Here is a tiny trained network, its code and every weight. The questions are about switching its units off for an input and a class, where a switched-off unit gives its printed mean instead of its output.

import numpy as np


def w(rows, s, z=0):
    codes = np.array(rows[::2]) - 128.0
    scale = np.full(codes.shape[1], s)
    scale[-1] = z or s
    return codes * scale


def f(y):
    return np.maximum(y, 0)


def log_softmax(a):
    a = a - a.max(-1, keepdims=True)
    return a - np.log(np.exp(a).sum(-1, keepdims=True))


def net(x, mask):
    res = np.array(x, float).reshape(1, 7) / 4 @ E
    y = f(res @ A[0][:, :-1].T + A[0][:, -1])
    res = res + np.where(mask, y, B[0][:, -1]) @ B[0][:, :-1]
    return log_softmax(res[-1] @ U[:, :-1].T + U[:, -1])


A, B = {}, {}
E = w([
[112,141,63],'x0',
[108,157,178],'x1',
[2,103,131],'x2',
[135,145,116],'x3',
[108,204,188],'x4',
[182,153,165],'x5',
[142,175,109],'x6',
],0.0085)
A[0] = w([
[61,151,145,142],'n1',
[216,120,139,75],'n2',
[116,80,165,117],'n3',
[112,177,187,250],'n4',
[191,167,152,209],'n5',
[110,83,187,170],'n6',
[120,129,202,180],'n7',
[106,91,141,254],'n8',
[138,8,236,102],'n9',
[231,146,146,72],'n10',
[121,123,140,105],'n11',
[58,188,203,232],'n12',
[144,132,59,118],'n13',
[121,120,98,114],'n14',
[151,205,193,105],'n15',
],0.012,0.0044)
B[0] = w([
[102,156,139,190],'n1',
[230,121,115,191],'n2',
[146,128,148,156],'n3',
[138,184,162,232],'n4',
[197,152,115,223],'n5',
[167,149,174,180],'n6',
[160,134,134,197],'n7',
[152,163,135,199],'n8',
[166,92,248,198],'n9',
[249,131,79,210],'n10',
[132,133,132,132],'n11',
[106,222,189,254],'n12',
[118,92,108,172],'n13',
[119,107,113,149],'n14',
[140,140,140,214],'n15',
],0.021,0.0085)
U = w([
[68,87,66,169],'0',
[128,244,101,200],'1',
[161,134,88,71],'2',
[7,144,131,72],'3',
[81,129,43,111],'4',
[125,9,255,121],'5',
[62,111,141,1],'6',
],0.0092,0.0075)

Each question gives the input, the list of numbers given to net, and the class t.
The units are the neurons (one row each of A and B). Each row of codes is followed by its name. A weight is (code - 128) times the scale printed after its matrix; where a second scale follows, it is the last column's (A, B and U).
mask holds one flag per neuron, in row order. A switched-off neuron (its flag False) gives its mean, the last column of its row in B, instead of its output. The means were averaged over made-up inputs and are rounded, as every weight is.
A unit's drop is (log p(t) with every unit on - log p(t) with that unit switched off) / (log p(t) with every unit on - log p(t) with every unit switched off).
The circuit of an input: a set's keep is (log p(t) with only the set's units on - log p(t) with every unit switched off) / (log p(t) with every unit on - log p(t) with every unit switched off). Starting from the 12 units with the biggest drops (on a tie, the unit counted first), units are removed one at a time, each time the one whose removal leaves the highest keep (on an exact tie, the one counted first), for as long as the keep stays at least 0.8.
circuit, biggest first: the units of the circuit, biggest drop first
unit that matters most: the unit with the biggest drop
k most important neurons: the k neurons with the biggest drops, biggest first
drop of u: that unit's drop, to one decimal
input [-6,8,-6,0,1,-5,-8], class 5: circuit, biggest first : [n9]
input [3,6,6,-1,-6,-7,3], class 3: circuit, biggest first : [n10; n5; n2]
input [-8,3,-7,-1,1,5,0], class 2: circuit, biggest first : [n10; n2]
input [-4,-6,8,3,-2,-5,1], class 5: 4 most important neurons : [n4; n12; n5; n10]
input [-1,3,-7,7,1,3,0], class 2: circuit, biggest first : [n12; n10]
input [6,-1,7,6,-2,-8,-3], class 0: 2 most important neurons : [n12; n4]
input [8,6,1,-1,-2,-6,-6], class 3: 3 most important neurons : [n10; n5; n2]
input [4,3,-8,-3,-5,-7,-8], class 5: circuit, biggest first : [n5; n12]
input [-1,1,3,7,-7,1,0], class 5: circuit, biggest first : [n12; n10]
input [4,-2,1,-3,-7,2,8], class 4: 2 most important neurons : [n9; n12]
input [-6,-1,6,1,0,-1,1], class 5: 3 most important neurons : [n9; n5; n10]
input [-4,1,-4,6,0,0,-7], class 5: 2 most important neurons : [n9; n12]
input [2,-4,3,-5,-1,5,2], class 0: drop of n12 : 0.3
input [8,-6,-7,6,-7,-3,-7], class 2: unit that matters most : n2
input [-3,6,-6,-7,2,8,-8], class 5: drop of n9 : 5.3
input [-6,2,-8,6,-3,-6,-7], class 5: drop of n9 : 1.3
